Below are the code and all the weights of a small trained network. Each question names an input and a target symbol and asks about switching units off, where a switched-off unit gives its printed mean instead of its output.

import numpy as np


def w(rows, s, z=0):
    codes = np.array(rows[::2]) - 128.0
    scale = np.full(codes.shape[1], s)
    scale[-1] = z or s
    return codes * scale


def softmax(a):
    e = np.exp(a - a.max(-1, keepdims=True))
    return e / e.sum(-1, keepdims=True)


def log_softmax(a):
    a = a - a.max(-1, keepdims=True)
    return a - np.log(np.exp(a).sum(-1, keepdims=True))


def net(x, mask):
    ids = ['ΘΨαβδεζηλπ'.index(c) for c in x.split()]
    T = len(ids)
    res = E[ids] + P[:T]
    u = 0
    for l in range(3):
        r = res
        for j in range(3):
            rows = slice(3 * j, 3 * j + 3)
            q, k, v = (r @ M[l][rows].T for M in (Q, K, V))
            z = softmax(np.where(np.tri(T) > 0, q @ k.T / 3**0.5, -1e9)) @ v
            o = O[l][rows]
            res = res + np.where(mask[u + j], z, o[:, -1]) @ o[:, :-1]
        u += 3
    return log_softmax(res[-1] @ U[:, :-1].T + U[:, -1])


Q, K, V, O = {}, {}, {}, {}
E = w([
[134,127,194],'Θ',
[186,193,131],'Ψ',
[99,162,100],'α',
[77,88,129],'β',
[161,192,176],'δ',
[131,121,168],'ε',
[116,173,100],'ζ',
[41,93,102],'η',
[190,249,134],'λ',
[75,141,155],'π',
],0.019)
P = w([
[6,200,160],'0',
[164,86,123],'1',
[139,160,221],'2',
[145,90,111],'3',
[110,125,187],'4',
[130,85,101],'5',
],0.013)
Q[0] = w([
[108,180,93],'L0H1',
[157,87,104],'L0H1',
[156,91,101],'L0H1',
[142,143,105],'L0H2',
[90,229,154],'L0H2',
[48,184,155],'L0H2',
[27,188,253],'L0H3',
[88,136,123],'L0H3',
[145,177,76],'L0H3',
],0.023)
K[0] = w([
[91,162,151],'L0H1',
[179,148,74],'L0H1',
[176,152,75],'L0H1',
[128,121,95],'L0H2',
[176,185,80],'L0H2',
[106,248,54],'L0H2',
[71,122,250],'L0H3',
[68,133,153],'L0H3',
[134,210,105],'L0H3',
],0.021)
V[0] = w([
[113,75,122],'L0H1',
[222,132,115],'L0H1',
[199,65,113],'L0H1',
[78,186,195],'L0H2',
[135,210,2],'L0H2',
[86,28,204],'L0H2',
[121,159,146],'L0H3',
[176,191,61],'L0H3',
[82,151,202],'L0H3',
],0.0091)
O[0] = w([
[175,167,159,91],'L0H1',
[127,171,63,53],'L0H1',
[185,209,111,14],'L0H1',
[67,116,117,254],'L0H2',
[115,60,164,130],'L0H2',
[154,144,62,79],'L0H2',
[93,104,143,170],'L0H3',
[86,2,107,84],'L0H3',
[87,177,185,237],'L0H3',
],0.0086,0.0073)
Q[1] = w([
[110,185,248],'L1H1',
[113,171,115],'L1H1',
[82,176,73],'L1H1',
[152,115,141],'L1H2',
[55,111,87],'L1H2',
[89,103,108],'L1H2',
[121,105,28],'L1H3',
[2,95,126],'L1H3',
[156,174,150],'L1H3',
],0.0092)
K[1] = w([
[43,198,229],'L1H1',
[108,191,120],'L1H1',
[93,188,92],'L1H1',
[118,160,114],'L1H2',
[185,87,186],'L1H2',
[153,134,148],'L1H2',
[94,2,43],'L1H3',
[32,206,131],'L1H3',
[186,173,142],'L1H3',
],0.0081)
V[1] = w([
[67,129,75],'L1H1',
[99,99,255],'L1H1',
[208,144,120],'L1H1',
[103,151,56],'L1H2',
[26,141,135],'L1H2',
[88,123,175],'L1H2',
[156,216,198],'L1H3',
[97,41,50],'L1H3',
[113,53,103],'L1H3',
],0.0063)
O[1] = w([
[131,105,213,148],'L1H1',
[138,245,135,248],'L1H1',
[124,110,48,46],'L1H1',
[41,133,157,97],'L1H2',
[38,204,2,222],'L1H2',
[129,163,46,197],'L1H2',
[84,64,128,166],'L1H3',
[159,191,127,87],'L1H3',
[174,153,139,116],'L1H3',
],0.0054,0.016)
Q[2] = w([
[161,60,85],'L2H1',
[144,146,148],'L2H1',
[2,197,123],'L2H1',
[109,140,124],'L2H2',
[147,193,164],'L2H2',
[158,138,150],'L2H2',
[85,142,73],'L2H3',
[169,69,169],'L2H3',
[113,165,118],'L2H3',
],0.017)
K[2] = w([
[123,89,179],'L2H1',
[102,173,135],'L2H1',
[240,57,27],'L2H1',
[121,123,159],'L2H2',
[178,196,220],'L2H2',
[162,158,125],'L2H2',
[182,45,7],'L2H3',
[27,139,211],'L2H3',
[168,144,119],'L2H3',
],0.013)
V[2] = w([
[127,131,197],'L2H1',
[80,161,107],'L2H1',
[69,169,90],'L2H1',
[147,55,112],'L2H2',
[133,110,124],'L2H2',
[254,233,205],'L2H2',
[146,113,149],'L2H3',
[185,96,175],'L2H3',
[64,231,117],'L2H3',
],0.0098)
O[2] = w([
[92,130,136,110],'L2H1',
[144,201,185,197],'L2H1',
[161,216,194,216],'L2H1',
[69,201,173,22],'L2H2',
[112,142,132,101],'L2H2',
[25,105,2,102],'L2H2',
[135,164,125,98],'L2H3',
[143,203,148,50],'L2H3',
[108,81,70,249],'L2H3',
],0.009,0.019)
U = w([
[1,154,234,200],'Θ',
[62,106,164,244],'Ψ',
[139,88,229,19],'α',
[207,90,152,128],'β',
[139,38,198,60],'δ',
[106,203,111,2],'ε',
[158,101,190,102],'ζ',
[149,86,224,54],'η',
[153,193,176,59],'λ',
[160,129,120,91],'π',
],0.009,0.0053)

Each question gives the input, a string of symbols that net reads in full, and the target symbol t.
The units are the heads (3 rows each of Q, K, V and O). Each row of codes is followed by its name. A weight is (code - 128) times the scale printed after its matrix; where a second scale follows, it is the last column's (O and U).
mask holds one flag per head, layer by layer. A switched-off head (its flag False) gives its mean, the last column of its rows in O, instead of its output. The means were averaged over made-up inputs and are rounded, as every weight is.
A unit's drop is (log p(t) with every unit on - log p(t) with that unit switched off) / (log p(t) with every unit on - log p(t) with every unit switched off).
The circuit of an input: a set's keep is (log p(t) with only the set's units on - log p(t) with every unit switched off) / (log p(t) with every unit on - log p(t) with every unit switched off). Starting from all 9 units, units are removed one at a time, each time the one whose removal leaves the highest keep (on an exact tie, the one counted first), for as long as the keep stays at least 0.8.
units of the circuit, in order: the units of the circuit, biggest drop first
unit that matters most: the unit with the biggest drop
which heads matter: for each layer, one digit per head in row order, 1 if its drop is at least 0.15 and else 0, layers parted by /
drop when u is switched off: that unit's drop, to one decimal
input Ψ ζ Ψ λ, target δ: units of the circuit, in order : [L0H3, L0H2]
input π λ ζ β η α, target α: units of the circuit, in order : [L0H3, L2H2]
input ε Ψ β Θ Θ, target Ψ: unit that matters most : L2H2
input ε ε Ψ, target Θ: which heads matter : 010 / 001 / 000
input δ ε ε, target Ψ: which heads matter : 100 / 100 / 011
input π Θ β ζ, target η: units of the circuit, in order : [L0H3, L2H2, L1H1]
input ζ Ψ β Θ Θ, target Ψ: units of the circuit, in order : [L0H3, L2H1, L2H2]
input Θ Ψ λ Θ, target ε: units of the circuit, in order : [L0H1, L2H2]
input Ψ λ β ε, target π: units of the circuit, in order : [L0H2, L1H1, L0H1]
input π Θ ζ δ δ δ, target Ψ: units of the circuit, in order : [L2H2, L0H3]
input δ β ζ δ π α, target α: which heads matter : 001 / 100 / 010
input β η Ψ, target Θ: which heads matter : 000 / 001 / 000
input Ψ ζ π π λ, target Θ: which heads matter : 010 / 001 / 001
input λ Ψ π δ Θ ζ, target η: units of the circuit, in order : [L0H3, L2H2]
input ζ Ψ λ, target Θ: unit that matters most : L0H2
input ε π η β, target β: which heads matter : 111 / 000 / 010
input Ψ ζ π β Ψ Ψ, target λ: which heads matter : 011 / 100 / 111
input λ Ψ λ, target Ψ: which heads matter : 011 / 111 / 110
input Ψ Θ Ψ, target Ψ: which heads matter : 000 / 000 / 010
input δ β δ δ, target Ψ: units of the circuit, in order : [L2H2]
input λ Ψ β Θ Ψ, target Ψ: drop when L0H1 is switched off : 0.1
input ε Θ π ζ ε, target Ψ: drop when L0H2 is switched off : 0.4
input δ β Ψ Ψ, target λ: drop when L1H1 is switched off : 0.2
input Ψ Ψ ε β, target β: drop when L2H1 is switched off : 0.2
